Below is a small trained network, with its code and all its weights. Each question gives an input and a class and asks what happens when units are switched off, that is, made to give their printed mean instead of their output.

import numpy as np


def w(rows, s, z=0):
    codes = np.array(rows[::2]) - 128.0
    scale = np.full(codes.shape[1], s)
    scale[-1] = z or s
    return codes * scale


def norm(h):
    return h / np.sqrt((h * h).mean(-1, keepdims=True) + 1e-5)


def f(y):
    return y / 2 * (1 + np.tanh(0.7978845608 * (y + 0.044715 * y**3)))


def log_softmax(a):
    a = a - a.max(-1, keepdims=True)
    return a - np.log(np.exp(a).sum(-1, keepdims=True))


def net(x, mask):
    res = np.array(x, float).reshape(1, 7) / 4 @ E
    u = 0
    for l in range(4):
        y = f(norm(res) @ A[l][:, :-1].T + A[l][:, -1])
        res = res + np.where(mask[u : u + 8], y, B[l][:, -1]) @ B[l][:, :-1]
        u += 8
    return log_softmax(norm(res)[-1] @ U[:, :-1].T + U[:, -1])


A, B = {}, {}
E = w([
[132,143,25,89,110,147,177,103,157,113],'x0',
[255,115,139,152,140,78,100,178,228,143],'x1',
[133,237,185,115,100,112,41,76,148,113],'x2',
[170,114,108,157,246,204,92,123,196,219],'x3',
[235,133,225,96,115,99,80,169,34,157],'x4',
[157,148,104,73,143,154,186,9,155,104],'x5',
[145,110,206,145,152,206,135,107,96,46],'x6',
],0.0066)
A[0] = w([
[184,95,163,54,37,92,32,57,209,249,125],'0.n1',
[87,254,91,178,110,205,80,104,129,98,176],'0.n2',
[73,106,151,182,118,228,157,143,93,128,206],'0.n3',
[111,155,144,190,147,153,103,253,174,110,98],'0.n4',
[90,186,28,229,191,152,186,113,186,173,179],'0.n5',
[159,188,228,85,110,56,135,145,70,122,1],'0.n6',
[73,148,140,152,87,125,185,137,24,168,34],'0.n7',
[116,209,70,88,68,122,242,144,136,93,91],'0.n8',
],0.0061,0.0028)
B[0] = w([
[144,199,112,114,205,36,159,139,111,156,204],'0.n1',
[118,142,137,179,131,156,54,105,107,163,212],'0.n2',
[114,97,197,33,109,101,120,95,212,157,214],'0.n3',
[129,132,115,108,97,163,88,175,178,120,188],'0.n4',
[144,178,160,105,158,119,73,145,48,132,253],'0.n5',
[161,157,82,113,137,156,90,152,51,2,179],'0.n6',
[61,123,118,38,149,55,150,181,99,105,168],'0.n7',
[129,116,25,186,129,129,145,65,120,112,191],'0.n8',
],0.0084,0.0045)
A[1] = w([
[72,61,150,115,82,118,144,120,90,155,19],'1.n1',
[179,60,110,146,127,145,105,224,151,118,55],'1.n2',
[124,125,81,168,144,254,156,94,98,161,141],'1.n3',
[167,141,155,143,135,147,102,125,32,70,48],'1.n4',
[112,93,137,76,175,135,116,139,185,128,63],'1.n5',
[129,74,210,125,197,154,184,91,133,115,57],'1.n6',
[170,74,148,103,148,183,130,105,141,87,4],'1.n7',
[159,162,119,173,50,121,161,102,133,96,123],'1.n8',
],0.01,0.0037)
B[1] = w([
[55,163,96,47,124,102,212,104,122,236,175],'1.n1',
[116,227,80,227,41,239,177,203,176,181,253],'1.n2',
[150,67,87,61,179,212,69,165,105,151,231],'1.n3',
[136,112,173,62,110,140,160,226,112,26,219],'1.n4',
[210,166,155,129,71,100,148,125,95,103,176],'1.n5',
[192,78,218,118,99,199,195,75,217,59,222],'1.n6',
[103,23,245,98,172,127,195,50,183,115,176],'1.n7',
[124,26,64,189,2,80,89,132,86,127,177],'1.n8',
],0.0077,0.0037)
A[2] = w([
[113,116,108,100,43,89,125,86,95,126,121],'2.n1',
[104,169,198,156,107,131,87,134,85,80,100],'2.n2',
[124,132,176,152,116,149,2,72,160,146,80],'2.n3',
[103,155,139,189,123,166,96,187,176,196,90],'2.n4',
[38,164,124,84,126,107,179,142,106,161,3],'2.n5',
[166,92,53,157,59,109,156,90,108,93,92],'2.n6',
[167,102,153,114,139,112,84,199,94,76,73],'2.n7',
[135,85,183,113,155,184,191,62,166,104,65],'2.n8',
],0.0096,0.0046)
B[2] = w([
[55,64,153,150,99,80,117,137,88,121,204],'2.n1',
[146,134,140,54,147,86,51,185,202,100,197],'2.n2',
[32,91,165,150,182,92,177,128,199,80,212],'2.n3',
[151,175,118,175,91,149,177,137,207,128,253],'2.n4',
[85,48,124,51,145,119,156,197,144,208,171],'2.n5',
[92,118,153,255,96,133,40,98,122,60,195],'2.n6',
[142,158,153,79,17,128,77,109,108,103,187],'2.n7',
[189,77,148,120,119,136,148,85,104,99,240],'2.n8',
],0.0096,0.0048)
A[3] = w([
[165,20,234,152,116,220,166,97,121,116,4],'3.n1',
[201,198,117,111,187,2,144,72,134,226,45],'3.n2',
[134,116,117,45,170,195,81,53,46,101,66],'3.n3',
[188,201,215,36,192,113,154,91,160,167,157],'3.n4',
[67,96,146,78,83,90,179,105,110,197,19],'3.n5',
[30,21,190,72,156,142,205,139,96,112,104],'3.n6',
[237,210,154,201,60,127,101,52,189,139,169],'3.n7',
[63,160,137,12,95,89,119,108,75,110,29],'3.n8',
],0.0071,0.0029)
B[3] = w([
[169,82,139,103,86,139,217,2,172,94,230],'3.n1',
[238,148,83,215,200,64,177,33,29,64,188],'3.n2',
[168,167,65,51,80,222,58,153,129,113,185],'3.n3',
[134,63,139,195,134,96,173,107,94,84,234],'3.n4',
[46,50,106,200,141,119,115,254,98,208,156],'3.n5',
[152,106,121,131,153,115,229,133,152,236,247],'3.n6',
[93,140,109,123,113,126,181,138,72,188,255],'3.n7',
[183,138,137,98,137,148,151,246,110,165,193],'3.n8',
],0.0091,0.005)
U = w([
[42,28,107,64,104,116,208,219,69,246,161],'0',
[215,225,113,222,30,183,202,223,198,214,83],'1',
[214,36,208,84,92,206,236,37,181,87,253],'2',
[23,180,209,165,237,88,54,94,249,134,50],'3',
[113,125,27,43,216,233,37,45,76,183,28],'4',
[200,164,236,50,31,66,53,213,64,3,205],'5',
[9,40,67,248,38,55,51,60,31,46,22],'6',
[245,199,84,214,215,58,162,42,37,122,190],'7',
],0.011,0.0033)

Each question gives the input, the list of numbers given to net, and the class t.
The units are the neurons (one row each of A and B). Each row of codes is followed by its name. A weight is (code - 128) times the scale printed after its matrix; where a second scale follows, it is the last column's (A, B and U).
mask holds one flag per neuron, layer by layer. A switched-off neuron (its flag False) gives its mean, the last column of its row in B, instead of its output. The means were averaged over made-up inputs and are rounded, as every weight is.
A unit's drop is (log p(t) with every unit on - log p(t) with that unit switched off) / (log p(t) with every unit on - log p(t) with every unit switched off).
The circuit of an input: a set's keep is (log p(t) with only the set's units on - log p(t) with every unit switched off) / (log p(t) with every unit on - log p(t) with every unit switched off). Starting from the 12 units with the biggest drops (on a tie, the unit counted first), units are removed one at a time, each time the one whose removal leaves the highest keep (on an exact tie, the one counted first), for as long as the keep stays at least 0.8.
circuit, biggest first: the units of the circuit, biggest drop first
most important unit: the unit with the biggest drop
top k neurons: the k neurons with the biggest drops, biggest first
k most important neurons of layer l: the k neurons of layer l with the biggest drops, biggest first
drop when u is switched off: that unit's drop, to one decimal
input [-7,-8,3,6,0,-4,-2], class 3: most important unit -> 0.n2
input [4,-7,3,-7,2,2,0], class 0: top 3 neurons -> [0.n7 2.n5 1.n1]
input [2,-8,7,0,-5,-3,6], class 3: circuit, biggest first -> [0.n2 2.n2]
input [-1,-4,4,-1,-6,-8,2], class 3: circuit, biggest first -> [0.n2 2.n2]
input [7,-4,-8,-2,-3,7,-6], class 4: top 4 neurons -> [1.n3 0.n8 0.n5 3.n3]
input [7,0,5,2,3,-5,8], class 5: 2 most important neurons of layer 1 -> [1.n4 1.n6]
input [0,-8,5,-1,-6,6,-6], class 4: top 3 neurons -> [0.n8 1.n3 0.n2]
input [-1,2,-2,7,-4,-1,-6], class 7: circuit, biggest first -> [0.n5 3.n2]
input [8,-5,6,-4,6,0,-7], class 6: top 3 neurons -> [0.n8 0.n5 2.n6]
input [6,-1,3,6,-7,-4,-1], class 3: circuit, biggest first -> [2.n3 0.n2 0.n5]
input [-7,1,-3,5,7,-3,-8], class 1: top 3 neurons -> [1.n2 2.n4 0.n5]
input [-5,5,-6,-5,-4,2,-5], class 6: top 2 neurons -> [0.n8 2.n6]
input [-3,-8,8,8,0,3,-6], class 3: 2 most important neurons of layer 0 -> [0.n2 0.n8]
input [3,4,2,-1,-7,2,-8], class 7: circuit, biggest first -> [0.n5 3.n2]
input [-1,2,4,2,-4,2,-3], class 7: circuit, biggest first -> [0.n1]
input [2,4,4,-2,-1,-8,5], class 1: top 2 neurons -> [1.n2 0.n4]
input [-4,4,8,4,-5,4,-5], class 7: top 2 neurons -> [0.n1 3.n2]
input [8,-5,0,7,3,3,-5], class 4: top 2 neurons -> [1.n3 3.n3]
input [4,6,2,-4,5,3,-6], class 7: drop when 0.n1 is switched off -> 2.3
input [4,1,-1,-7,-5,-7,-8], class 6: circuit, biggest first -> [2.n6]
